[128 = 0]

[115 120 132 144 108 100 127 154 121 151 122  59 134 125 163 126 133 114
 142 127 163 118 124 148 140 122 145 105 172 108 118 160 102 121 121 103
 133  87  85 145 130 130 139 159 138  99 134 137 137 115  95 124 176]
fop & M
[134 153 117 143 110  95 124 114 147 195 121 170 134 126 177 133 130 121
 156 124 161 111 125 131 121 113 125  85 144 122 100 132 134  91 106 162
 109 130 140 189 128 120 139 119 144 123 126 138 131 141 138  52 123]
fovut & K
[146 114 135 126 125 130 122  85 136  63   4  72 124 124 152 135 131 136
  89 129 122 125 140 105 142  94 122 164 133 115 134 145 159 131 177 165
 132 115 252  98 135 125 101 134 148 157 109 117 123 111 139 170 171]
fovut & D
[136 131 139 127 114 137 117  77 148 176 118 216 132 128 123 119 132 121
 143 131 107  96 131 127 133 122 153 132 103 126 128 122 144 113 117 139
 108 116 162 146 145 125 117 114 127 151  82 128 134 121 152 149 111]
fovut & M
[129 120 108 100 101 132 137 114 109 199 116  38 144 130 142 127 144 138
 121 128 156 103 128 131 136 131 103 122 102 119 119 159 160 152 119 142
 163 102 195 137 141 119 110 155 128 142  80 115 145 121 126 151 168]
fovut & K
[136 144 120   4  91 154 112 123 104 118 118 252 142 125  83 122 119  98
 121 171 117 113 134 128 132 140 126 114 134 143 119 111 118 128 188 161
 116 108 185 112 140 102 135 125 124 136  67 125 167 139 113 147 173]
fop & M
[110 157 140 138 147 103 108 126 122 192 124 199 122 117 185 120 138 109
 140 138 115 133 115 119 115 120 149 117 164 139 128 141 107 119 190 156
 104 110 177 147 131 120 144 100 118 131 115 124 124 125 139  84 168]
fop & D
[131 135 132 129 154 104 126 114 110 193 135 143 136 137 172 132 136 127
 134 133 146 114 128 124 132 113 130 107 137 131 117 121 135 113 155 138
 108 139 214 148 138 121 139 117 157 130 111 141 116 129 129  84 155]
fovut & K
[112 111 134 107 110 107 136 111 101 252 122  22 155 132 147 131 114 136
 140 146 173 103 157 138 139 135 132   4 107 125  51 183 132 106 119 165
 118 142 159 107 137 111  89 151 127  97 115 140 132 178 118 148 243]
fovut & K
[137 132 136 135 115 109 121  90 116 185 125 172 156 129 184 134 123 104
 124 123 139 135 143 129 134  92  96 125 130 112 129 176 114 114 183 157
 134 120 159 147 149 118  97 132 139 140 115 120 140 133 140 127 212]
fovut & L
[125 134 134 132 108 148 127 102 132 137 130  85 136 114 144 131 143 115
  95 140 102 125 116 136 135  96 129 158  79 129 148 115 163 131  89 168
 146 141 112 103 139 151  84 147 144 143 139 120 127 127 141 134  88]
bifez & D
[128 131 116 131 129  86 135  89 100 183 123  12 148 131 185 122 123 135
 143 116 144 101 120 124 131 100 116 102 132 114 139 159 128  83 116 162
 125 134 142 161 146 109 103 128 146 123 146 131  97 129 136  93 149]
fovut & L
[115 150 132 127 156 115 103 120 118 129 144 132 132 120 203 134 141 114
 107 114 162 126 116 123 125 117 142  79  97  96 132 159 140 134 149 187
  95 110 201 160 153 120  87 143 152 138 125 101 144 113 163 125 176]
fovut & D
[128 120 127 119 112 119 135 114 125 195 111  28 139 140 157 151 111 112
 129 131 127 114 116 132 156 129 141 141  87 137 110 134 141 126 120 216
 110 153 204   4 130 111 109 149 155 140  93 121 118 137 139 179 120]
fovut & K
[135 152 125 133 146 125 146 117 145 129 134 135 137 145 168 125 136 132
 126 141 133 112 132 141 120 103 140  96 136 103 140 131 178 141  79 149
 127 120 134 154 123 141 114 115 167 146 180 123  38 125 140  86 127]
fovut & D
[129 136 130 121 109 124 129 118 119 166 142  61 159 126 162 121 151 148
 144 126 136 125 143 135 135 137  99 134 140 138 128 167 132 121 151 158
 122 105 221 124 120 123 121 154 138 106  82 119 117 123 114 163 215]
fop & K
[134 126 116 131 138 139 125  89 118 203 130 252 130 176 148 134 128 105
 120 117 129  92 126 110 145 122 101 136 108 125 128  58 132 159 146 179
 131 160 125 157 156 116 126  99 124 179 105 110 144 136 166  91  75]
subos & D
[117 124 129 123 105 129 120  99 119 248 115  97 129 123 146 136 140 125
 135 136 117 110 112 138 145 110 129 110  40 100 124 151 145 137 147 179
 133 140 164 117 150 123 110 144 122 142 143 123 145 122 156 124 174]
fovut & D
[135 142 127 133 143 161 122 105 120 165 128 252  88 131 160 124 123 101
 129 134 134 111 135 133 130 119 123 127 165 111 121 133 113 143 157 128
 116 149 192 135 147 101 139 127 126 166  99 130 150 125 106  39  80]
subos & K
[132 113 126 124 130 133 129 100 142 152 123 103 102 127 168 125 135 105
 100 120  92 121 140 138 123 123 124 150 123  97 127 151 169 114 105 184
 147 137 137 104 168 123  91 130 131 146 155 118 143 126 143 106 117]
subos & Y
[129 115 132 113  96 163 119  81 118 160 117 252 121 131 206 132 117 103
 102 141  92 138 143 133 135 128 153 140 148 116 148 115 142 122 137 181
 145 134 175  63  94 104 107 115 133 186 103 139 143 126 111 160 207]
subos & D
[136 143 141 149 124 146 121 126 130  76 115 208 136 141 126 135 117 127
 123 118 132 125 125 127 123  88 123 128 101 114 137 136 118 124 106 126
 150 122  45 138 145 140 131 117 143 147  94 134 134 123 140  85  38]
subos & D
[130 152 157 129 118  84 109 114 120 124 143 252 123 136 234 133 154 114
 121 127 137 133 128 119 153 114 141 119  88 130 157 116 124 118 208 177
 114  85 118 212 154 120 117 117 152 182  56 126 159 116 182 144  95]
fovut & D
[144 130 126 128 122 113 118 111 127 204 141  31 128 118 163 136 106 132
 121 121 153 117 130 131 120 119 123  86 125 102 131 180 146 125  71 148
 135 129 113 132 138 125  83 149 130 137 160 122 139 130 145 102 182]
fovut & D
[113 150 130 127 124 110 136 109 116 113 133 116 134 133 194 142 123 115
 124 126 132 132 115  71 144 129 136 122 137 144 142 145 132 125 182 164
 128 126 222 133 126 112 121 144 118 152 110 125 119 109 112 149 200]
fop & D
[124 178 126 129 111 104 120 153 132 175 126  12 138 135 143 121 138 174
 135 101 155  85 118 130 116 121 110  96  79 126 142 139 133 127  86 147
 109  94  44 184 157 145 125 161 147 119 135 131 108 122 145 148 115]
fovut & D

[126 102 135 109 147 132 136 137 126 134 127 134 118 143 133 135 116 170
 121 136 124 142 134 128 118 155 138 138 133 168 134 149 153 104 141 141
 124 113 157 159  90 121 134 110 139 138 124 112  97 108 123  98 138]
Dofe & sivum
[136 123 114 147  65 138 105 114 163 129 133 125 103 138 168 138 137 136
 130 118 137 149 126 119 141  96 133 141  57 154 122 132 167 105 137 132
 134 129 170 166 192  92 147 123  81 124 115 155  23 110 161 153 147]
Dofe & nobo
[135 130 140 119 121 133 118 116 127 126 125 121 146 137 124 125 124 123
 127 135 128 127 123 118 142 105 120 152 109  87 137 135 130 133 131 141
 149 129 132 149 135 154 128 118 148 134 139 123 156 123 117 124 130]
puv & sivum
[125 116 139 127 134 107 127 130 132 148 130 131 116 122 150 131 140 145
 119 137 125 148 123 144 124 133 144 115 134 212 108 140 132 118 159 114
 117 128 172 118 151 118 127 123 119 121 124 138 131 124 138 146 128]
Dofe & sivum
[136 113 127 118 140 118 118 119 137 129 132 131 133 139 133 136 127 106
 138 123 159 125 131 131 132 119 133 129 122 125 135 141 132 110 169 126
 139 137 148 127 116 125 127 132 143 128 128 141 129 130 142 131 141]
Dofe & nobo
[131 133 111 143  94 132 127 133 135 109 141 137 125 122 110 131 136 122
 121 126 123 139 128 147 141 104 113 146 121 124 136 122 135 143 110 134
 149 137 131 125 166 123 139 117 105 100 138 141 103 127 140 120 148]
ramav & nobo
[130  98 126 126 125 127 112 125 133 133 118 119 135 137 146 124 129 124
 121 126 143 133 128 131 134 120 123 126 116 142 132 136 136 126 158 129
 151 131 161 139 142 130 130 130 126 121 121 136  97 123 116 124 123]
Dofe & nobo
[119 112 120 139 136 129 127 130 127 128  98 129 137 123 113 132 134 113
 128 144 128 136 135 167 114 143 148 133 129 156 130 138 125 134 153 134
 133 147 145 121 119 123 131 118 128 112 127 144  99 126 139  81 135]
puv & nobo
[133 131 139 106 128 127 116 111 119 128 147 137 140 156 103 136 119 142
 122 113 140 142 131 104 158 116 116 123  85  90 114 132 138 119 142 115
 162 138 132 102  98 129 135 136 142 125 126 118 129 132 127 127 141]
Dofe & sivum
[112 136 133 131 126 148 120 140 124 117 100 117 138 126 131 112 122 132
 130 132 117 128 132 124 134 127 123 134 109 100 132 129 135 142 103 133
 137 103 124 161 126 130 135 120 147 129 126 110 110 107 113  65 127]
nanor & sivum
[136 143 150 107 156 123 123 106 127 137 133 143 138 139 118 125 128 141
 127 124 122 118 122 110 143 118 127 126  85 106 122 131 139 115 125 110
 142 107 122 109 100 127 138 132 151 151 128 109 169 137 117 137 126]
Dofe & sivum
[124 119 142 138 162 116 113 124 128 135  69 124 121 129 155 116 116 138
 130 137 107 115 117 131 132 148 165 141  96 177 120 122 130  92 144 117
 139 122 188 170 121 126 133 121 143 145 112 118  86 106 122 107 119]
Dofe & sivum
